Where the symbols take the nodes:
razi: τ>demo, ω>kese, π>suta
neve: τ>felo, ω>razi, π>love
bedo: τ>vumo, ω>lemi, π>gusi
bozu: τ>gobu, ω>nivi, π>vipu
mozu: τ>mufi, ω>kegi, π>muro
tapa: τ>suta, ω>labi, π>bagi
koro: τ>lemi, ω>soni, π>ziso
rika: τ>daki, ω>vofo, π>sona
pope: τ>resu, ω>mozu, π>gudo
tiki: τ>zete, ω>romi, π>bedo
pepu: τ>deno, ω>zudi, π>nivi
sona: τ>mivi, ω>rima, π>dave
pati: τ>muro, ω>tilu, π>mipe
romi: τ>bagi, ω>nibi, π>lemi
fela: τ>bomo, ω>dave, π>tume
dizi: τ>rivi, ω>tese, π>vife
tese: τ>tume, ω>rako, π>pepu
vipu: τ>lubu, ω>resu, π>napi
nuso: τ>gudo, ω>pati, π>like
mipe: τ>razi, ω>bova, π>tapa
vufi: τ>fadu, ω>gisi, π>tiki
napi: τ>duma, ω>zato, π>kegi
mufi: τ>feta, ω>keno, π>laku
soni: τ>kara, ω>rika, π>sibe
zudi: τ>gutu, ω>lubu, π>lepe
zete: τ>vedo, ω>bagi, π>vumo
duma: τ>vife, ω>vave, π>keno
rivi: τ>rima, ω>tume, π>vara
laku: τ>dura, ω>gako, π>demo
felo: τ>lubo, ω>demo, π>kana
bape: τ>vofo, ω>fela, π>rivi
lepe: τ>napo, ω>duma, π>mufi
turo: τ>pati, ω>sozu, π>vade
mopu: τ>vade, ω>nusi, π>sode
lido: τ>kene, ω>mivi, π>bomo
gobu: τ>suze, ω>sasa, π>lubu
fame: τ>gusi, ω>ziso, π>vasa
tine: τ>gako, ω>kana, π>kese
zasi: τ>kegi, ω>neve, π>tilu
kegi: τ>keno, ω>felo, π>tine
bomo: τ>pepa, ω>fame, π>raku
lubu: τ>dizi, ω>vuze, π>duma
like: τ>neve, ω>mipe, π>fadu
sose: τ>zasi, ω>like, π>sozu
sibe: τ>lido, ω>sona, π>fela
geba: τ>vasa, ω>suze, π>gutu
sasa: τ>suti, ω>napo, π>vuze
lubo: τ>nivi, ω>voti, π>pope
vara: τ>buzi, ω>deno, π>gobu
dura: τ>zudi, ω>vipu, π>voti
ziso: τ>zaki, ω>sibe, π>bape
suta: τ>papo, ω>sose, π>turo
kasu: τ>vufi, ω>sode, π>daki
kara: τ>nusi, ω>daki, π>lido
nibi: τ>gupi, ω>kasu, π>kara
nifu: τ>dave, ω>vara, π>rako
love: τ>kana, ω>suta, π>vedo
resu: τ>vuze, ω>mufi, π>zato
seli: τ>napi, ω>gudo, π>zasi
tume: τ>raku, ω>geba, π>deno
vife: τ>vara, ω>pepu, π>bozu
suti: τ>fela, ω>nifu, π>tese
vumo: τ>tase, ω>mopu, π>kasu
mipo: τ>sibe, ω>rone, π>suti
muro: τ>laku, ω>tine, π>razi
vave: τ>pepu, ω>dura, π>lubo
gusi: τ>kasu, ω>zaki, π>rika
labi: τ>sose, ω>tase, π>gupi
feta: τ>rako, ω>bozu, π>dura
rima: τ>koro, ω>raku, π>buzi
fugi: τ>bova, ω>zete, π>gupo
raku: τ>soni, ω>vasa, π>mipo
gupi: τ>sozu, ω>vufi, π>nusi
nusi: τ>fugi, ω>tiki, π>kene
vedo: τ>nuso, ω>turo, π>tase
bagi: τ>turo, ω>gupi, π>mopu
pepa: τ>nibi, ω>gusi, π>soni
zato: τ>vave, ω>laku, π>felo
gutu: τ>rone, ω>dizi, π>napo
kene: τ>gupo, ω>bedo, π>pepa
demo: τ>voti, ω>seli, π>papo
sode: τ>gisi, ω>kene, π>pili
gupo: τ>labi, ω>vumo, π>nibi
rone: τ>sona, ω>rivi, π>nifu
kana: τ>pope, ω>papo, π>nuso
gako: τ>vipu, ω>pope, π>seli
zaki: τ>sode, ω>lido, π>vofo
nivi: τ>sasa, ω>lepe, π>resu
tase: τ>like, ω>vade, π>vufi
napo: τ>nifu, ω>vife, π>feta
vade: τ>mipe, ω>fugi, π>gisi
vofo: τ>pili, ω>bomo, π>rima
fadu: τ>love, ω>tapa, π>zete
bova: τ>kese, ω>vedo, π>labi
tilu: τ>tine, ω>love, π>bova
vasa: τ>rika, ω>bape, π>rone
lemi: τ>mopu, ω>kara, π>zaki
vuze: τ>tese, ω>feta, π>vave
keno: τ>bozu, ω>lubo, π>gako
pili: τ>romi, ω>pepa, π>koro
kese: τ>seli, ω>nuso, π>sose
dave: τ>fame, ω>buzi, π>geba
suze: τ>bape, ω>suti, π>dizi
voti: τ>lepe, ω>napi, π>mozu
buzi: τ>ziso, ω>mipo, π>suze
sozu: τ>tilu, ω>fadu, π>fugi
papo: τ>mozu, ω>zasi, π>pati
mivi: τ>bedo, ω>koro, π>fame
gisi: τ>tapa, ω>gupo, π>romi
rako: τ>geba, ω>gobu, π>zudi
deno: τ>mipo, ω>gutu, π>sasa
daki: τ>tiki, ω>pili, π>mivi
gudo: τ>zato, ω>muro, π>neve

In the rows, 470 means zero.

The rows follow the links: the fewer symbols apart two nodes are, the more alike their rows tend to be.

Some nodes and rows for them; each showing differs a little:
kegi: 411,376,276,403,408,610,787,407,78,541,516,480,387,507,327,459,367,643,745,429,513,612,629,455,400,495,461,549,513,556,526,506,323,662,517,466,349,208,306,461,201,442,350,479,336,573,188,439,508,439,976,782,205,645,329,427,367,291,794,383,704,656,584,441,466,462,297,460,723
vofo: 614,358,544,342,697,371,114,417,671,434,317,422,482,492,588,430,427,372,132,542,444,383,291,360,538,400,484,346,252,186,315,403,552,230,198,492,572,803,571,357,592,486,418,535,641,467,681,530,562,546,121,82,735,455,551,584,508,606,267,788,378,322,387,419,342,446,655,410,292
daki: 482,553,628,537,554,298,185,635,797,298,385,501,639,627,633,556,682,544,337,532,586,271,323,392,431,494,579,429,474,280,384,352,632,144,381,381,491,739,549,530,775,558,673,328,748,422,622,389,542,416,53,109,712,232,565,586,564,487,394,584,185,337,406,470,543,502,598,470,319
neve: 553,620,429,515,193,640,849,529,277,513,771,658,476,378,446,457,462,607,594,406,429,603,564,533,326,598,555,236,616,449,555,600,400,676,787,388,453,214,407,514,226,563,590,407,360,368,191,546,510,420,824,619,203,351,272,370,351,278,607,64,407,708,528,570,637,508,361,524,538
lemi: 496,608,649,556,500,313,220,642,799,307,453,538,652,590,650,558,694,531,350,519,557,278,335,422,413,505,593,389,502,303,403,378,638,177,462,383,502,719,565,551,750,574,718,314,720,391,624,406,542,415,67,104,686,194,551,555,551,481,372,504,146,358,402,489,591,508,597,499,300
fela: 467,425,600,486,582,360,166,365,739,526,336,337,391,318,484,415,408,110,205,487,334,428,401,541,694,361,335,552,358,584,460,471,533,446,345,617,621,640,613,408,663,352,374,624,390,451,816,521,321,602,54,396,711,557,684,470,581,784,75,662,482,235,376,455,328,431,612,465,281
mipe: 439,662,494,602,279,486,697,712,459,330,641,648,646,624,538,584,703,809,707,472,621,410,506,455,249,619,663,385,689,395,514,453,518,402,706,285,358,371,407,622,490,636,761,208,623,412,243,371,569,312,618,432,338,200,351,471,420,209,750,180,249,616,525,531,722,526,374,527,544
lubo: 237,435,352,545,406,527,705,411,224,535,425,366,377,484,287,490,419,494,820,409,505,569,654,561,508,436,360,827,591,874,593,491,370,712,556,549,355,182,358,520,387,347,347,507,268,592,361,376,322,455,783,936,271,690,489,390,474,433,653,399,750,502,570,442,466,448,276,478,693
vave: 303,443,387,540,383,542,675,329,301,626,460,345,300,319,268,428,345,296,664,395,372,608,634,617,595,410,300,732,553,895,615,543,364,791,575,620,448,206,424,480,387,299,302,608,165,530,464,455,268,522,675,930,304,714,537,354,485,570,453,365,743,476,527,477,405,440,342,489,601
kese: 525,660,459,562,178,620,848,588,339,476,779,670,527,401,454,488,538,627,626,406,455,568,553,540,313,613,578,268,650,474,568,593,432,637,820,379,442,236,422,562,286,593,642,359,395,353,212,516,502,379,772,596,222,297,296,373,367,265,619,48,347,682,522,587,679,508,354,542,523
like: 446,682,493,612,259,491,715,701,454,337,658,656,644,603,519,582,696,789,713,447,615,424,518,472,252,621,656,387,697,425,518,470,522,424,730,309,376,352,404,639,479,626,759,220,588,410,249,383,548,317,614,456,315,201,342,455,423,213,731,155,259,613,519,556,727,536,376,537,548
resu: 255,449,378,559,384,526,689,386,261,576,443,365,346,401,277,461,399,387,761,401,452,578,651,606,554,424,319,806,594,911,620,512,371,752,572,580,395,188,399,519,409,324,331,542,197,555,424,393,281,485,723,951,284,695,522,358,493,508,565,382,742,477,536,466,446,450,305,494,649
tume: 293,381,517,532,636,333,206,351,641,500,199,235,374,441,387,469,429,196,444,483,432,409,469,540,692,324,285,843,418,789,502,394,497,469,286,627,507,560,532,440,713,283,313,606,377,566,779,397,280,573,162,591,652,659,731,473,614,745,250,733,633,224,430,398,316,428,520,445,432
dave: 432,433,593,509,588,361,170,362,738,523,318,305,373,326,471,431,417,110,239,488,352,417,404,550,694,350,317,613,383,644,467,459,527,460,349,617,601,630,591,414,682,336,365,623,387,468,828,502,308,583,56,436,686,579,702,468,598,779,91,670,503,225,376,441,336,425,609,464,290
sode: 551,648,664,571,426,352,296,662,804,322,539,586,647,526,660,541,685,509,307,504,500,312,325,452,394,548,624,281,538,273,429,420,631,220,548,358,535,693,575,556,704,607,748,315,704,331,590,449,532,418,99,103,648,144,516,524,526,461,333,397,109,407,393,526,617,504,595,511,269
vufi: 709,585,564,424,393,496,472,615,586,369,664,686,619,502,666,476,565,645,264,507,480,427,351,377,295,590,678,15,446,15,374,501,540,290,551,305,523,616,509,469,418,682,693,330,690,325,369,561,678,406,399,75,514,163,323,525,392,325,475,335,146,597,437,544,606,521,569,476,327
seli: 506,428,295,385,353,661,821,423,96,553,609,543,401,453,368,438,345,636,664,418,477,630,604,460,358,525,487,399,505,455,514,558,327,693,587,449,377,212,338,447,139,494,392,484,340,514,163,505,530,446,989,725,193,576,272,409,332,283,734,293,624,706,573,485,487,465,311,455,671
nibi: 609,670,663,559,389,388,335,657,785,341,594,618,637,493,672,521,656,523,283,501,492,346,330,456,389,561,621,204,509,234,417,468,614,254,570,360,553,664,578,537,641,626,756,314,671,307,545,506,550,413,138,88,611,135,477,511,499,452,327,352,84,430,386,547,634,514,595,518,253

Each walk starts at a row. The symbols on each line, taken left to right, move it on to the next node.
Answer with the node's row; about right is enough.
491,535,612,510,582,290,166,620,788,295,366,486,621,643,637,560,650,538,342,545,588,271,330,380,434,479,570,448,441,277,367,339,615,131,346,391,484,752,544,518,749,554,652,328,758,440,631,390,544,423,65,100,720,256,566,582,558,498,408,629,221,325,403,453,522,495,606,468,335
ω τ ω ω π π 563,385,548,378,706,331,104,482,703,371,292,433,539,582,593,483,515,452,212,559,524,322,310,335,493,423,519,386,296,189,317,346,566,151,196,435,522,804,542,401,648,508,483,461,711,468,649,471,589,488,122,71,747,407,545,601,522,541,354,786,346,330,396,406,381,464,645,427,329
τ π π ω π ω 536,425,593,442,602,376,150,366,726,533,358,359,395,302,516,397,398,114,132,491,320,435,368,515,670,366,354,450,320,490,434,477,517,422,333,594,636,687,613,371,623,383,366,631,432,420,798,561,376,600,60,317,713,530,648,487,562,760,63,671,444,271,371,448,327,429,635,455,242
502,470,598,473,637,291,133,567,760,323,318,466,612,651,630,544,627,534,311,547,572,274,321,359,452,463,554,454,406,247,353,327,605,130,277,405,492,779,557,497,729,549,590,370,760,461,628,397,562,448,78,84,730,313,554,601,551,507,409,695,274,329,408,434,475,483,611,450,340
π τ π ω τ ω ω τ ω τ 698,568,524,410,414,502,486,618,530,373,656,695,627,548,652,483,571,703,324,512,519,418,356,356,271,597,685,40,444,21,359,479,531,269,534,294,490,605,481,482,399,687,683,311,708,351,332,531,699,392,471,80,493,178,292,536,375,287,544,347,164,617,446,519,607,520,545,472,381
τ τ τ π π τ τ 375,386,267,418,420,602,776,403,88,537,487,460,399,534,327,471,376,643,777,433,525,594,629,456,402,485,448,611,531,595,524,495,325,662,508,471,336,210,321,469,222,438,342,484,344,592,208,433,474,430,961,800,217,655,339,429,377,306,783,401,720,630,597,442,466,458,285,455,731
256,411,316,513,416,543,722,412,188,522,424,384,383,514,277,498,416,563,842,419,526,565,654,528,466,441,388,794,581,801,580,470,356,694,522,523,333,186,342,520,359,360,352,485,291,603,312,366,372,441,832,914,251,691,447,409,448,387,729,421,749,535,565,434,457,445,282,462,727
τ τ τ τ ω π τ π ω 278,368,497,506,643,332,212,359,605,499,192,225,377,456,388,466,431,215,459,486,452,421,483,534,685,318,284,868,421,795,494,388,494,472,268,626,494,545,509,451,701,279,308,616,387,585,754,387,289,553,191,616,639,697,718,476,608,725,287,757,659,219,443,397,317,427,502,450,461
ω τ π ω τ ω π 337,418,559,532,618,330,196,369,687,508,253,253,386,391,417,457,444,139,372,482,389,420,444,553,693,330,300,766,420,757,505,422,516,458,331,634,546,576,564,449,718,299,337,611,364,519,807,434,272,569,99,537,668,629,725,466,613,762,183,702,577,215,418,423,329,436,549,462,375
439,392,273,400,394,632,801,410,83,544,548,504,401,498,347,457,358,651,728,427,500,608,607,440,382,498,467,497,513,510,518,519,331,677,534,452,351,207,321,462,170,468,364,486,337,553,184,475,517,435,994,753,196,621,305,420,349,285,772,363,688,668,569,460,459,459,301,458,710
ω π τ π τ ω π π 555,588,411,489,220,662,849,516,240,540,769,648,461,372,440,442,448,603,591,415,425,603,561,524,332,588,542,238,591,447,549,611,382,698,756,401,437,216,395,505,195,564,549,423,336,386,183,560,513,417,868,626,191,395,264,368,339,288,619,97,450,714,537,573,607,492,351,515,546
τ π π ω ω π π 561,574,464,474,396,474,568,672,454,316,596,663,661,680,601,571,645,850,554,502,644,380,422,341,229,611,713,256,549,142,406,423,528,280,543,262,377,520,416,556,448,676,711,240,729,420,249,426,690,323,584,221,427,204,291,541,395,179,745,336,238,614,507,506,660,533,449,476,511
668,648,639,498,370,447,399,631,723,368,662,665,614,462,672,482,620,538,249,496,455,383,335,435,355,582,644,88,487,152,411,497,585,285,593,337,566,645,563,504,551,651,728,337,656,295,485,551,598,425,223,71,571,129,419,506,459,413,342,309,92,512,400,561,622,526,598,507,267
ω ω τ ω τ ω π τ π ω 643,544,478,410,409,493,523,642,472,343,608,676,649,629,629,528,592,799,420,519,588,402,384,329,237,614,696,136,478,36,373,443,525,262,516,273,432,571,447,496,398,702,694,278,739,396,277,484,711,358,536,135,459,184,297,552,381,219,668,360,206,629,477,505,631,515,500,471,455
ω ω ω τ τ τ π τ π 566,561,391,469,236,673,863,490,217,541,740,639,455,362,422,429,418,607,601,415,424,608,557,506,336,581,543,244,573,430,545,609,378,691,735,412,442,212,390,493,168,554,511,435,347,396,176,566,524,427,891,638,191,423,256,372,345,277,628,119,472,725,534,557,585,485,349,508,576
547,398,554,391,691,312,104,513,724,353,304,436,560,608,613,493,528,502,235,559,542,318,293,326,472,430,531,419,325,190,320,341,582,157,214,433,513,813,542,431,663,515,515,431,733,472,654,449,577,476,104,75,738,384,556,602,530,536,364,770,326,321,396,411,410,467,645,419,321
ω τ π ω ω τ 505,623,657,571,472,329,243,648,822,306,481,548,641,575,654,556,687,524,343,522,546,294,329,437,416,523,603,362,513,293,419,394,636,196,498,363,512,717,568,541,742,584,725,310,717,362,611,431,526,416,69,106,675,173,539,549,547,473,360,471,134,377,402,512,596,515,590,501,295
τ ω τ π π 627,664,655,546,372,402,366,639,773,354,616,639,641,478,666,499,645,515,268,503,463,347,317,445,380,563,625,161,504,206,419,481,602,266,588,355,566,648,572,533,609,635,744,331,670,297,532,517,567,414,155,92,602,125,461,505,484,438,325,319,86,465,396,557,627,524,591,513,258
295,451,389,549,385,550,665,349,291,591,467,351,318,339,273,453,365,318,698,393,383,609,641,640,579,407,298,758,564,917,619,540,358,785,577,607,431,194,413,492,400,304,304,589,160,539,457,442,266,516,690,938,286,705,537,351,485,547,487,372,746,461,530,470,421,437,316,491,608
ω ω ω τ τ τ τ ω τ ω 618,354,545,334,686,374,109,413,677,458,331,423,469,458,593,419,410,324,98,536,412,386,303,377,559,392,456,315,236,203,329,411,544,256,217,494,591,784,565,345,578,474,412,556,625,444,689,541,550,539,123,115,745,461,550,573,507,622,224,770,397,323,370,413,324,448,670,419,281
ω τ π ω τ π τ ω π 513,419,561,428,668,304,111,530,724,339,299,443,578,631,615,508,563,503,262,560,555,279,305,342,470,438,543,423,353,203,333,332,594,141,235,419,495,795,538,452,694,529,536,408,747,477,649,433,583,468,98,73,740,359,551,611,540,526,383,754,312,331,401,421,427,477,630,427,337
537,466,321,409,299,676,838,435,130,564,668,585,410,411,389,434,369,624,626,410,439,639,583,481,347,545,497,317,526,430,522,580,341,690,645,434,408,204,363,463,129,513,432,472,337,468,153,540,533,444,971,687,192,519,257,408,316,287,700,225,576,709,561,510,523,474,340,482,623
ω ω τ π τ τ ω τ ω π 332,434,398,521,387,559,649,331,297,630,469,347,303,294,281,409,319,258,633,404,354,621,629,635,613,401,280,717,523,890,616,562,363,799,565,627,466,207,426,461,366,298,286,633,143,532,473,486,267,557,672,915,316,727,537,337,484,579,421,392,748,465,515,468,387,437,357,483,584
π π τ τ π π ω π 354,388,280,442,435,589,770,411,106,529,476,430,396,541,316,475,388,629,801,426,547,583,632,463,414,462,426,658,539,630,532,483,334,671,499,482,324,200,323,472,261,416,346,484,344,600,226,408,464,434,938,831,214,658,355,427,391,319,793,413,730,601,582,439,453,456,293,464,740
467,409,280,391,371,655,813,410,81,561,580,523,406,479,351,447,355,637,697,432,492,613,608,459,376,518,477,443,506,496,518,538,327,676,561,455,370,200,330,448,150,487,376,488,342,529,164,480,518,442,995,734,197,604,286,417,349,285,758,337,680,684,565,469,473,461,310,462,696
π τ τ ω π τ π ω ω 303,386,280,481,432,552,741,411,135,517,433,409,407,542,291,495,407,611,824,424,545,559,656,495,444,468,404,738,563,726,559,476,343,664,502,501,320,201,334,500,317,384,352,476,331,609,263,383,417,433,888,875,238,678,407,421,422,351,766,423,751,570,580,446,457,451,282,453,740
π τ τ π π ω 317,383,281,458,432,579,755,412,123,526,451,425,395,539,310,483,402,619,799,434,541,576,638,482,423,466,406,701,551,682,544,478,334,667,502,482,320,206,321,493,287,408,347,479,346,614,246,393,434,441,916,854,237,676,385,424,406,331,785,427,746,583,589,438,459,450,282,457,743
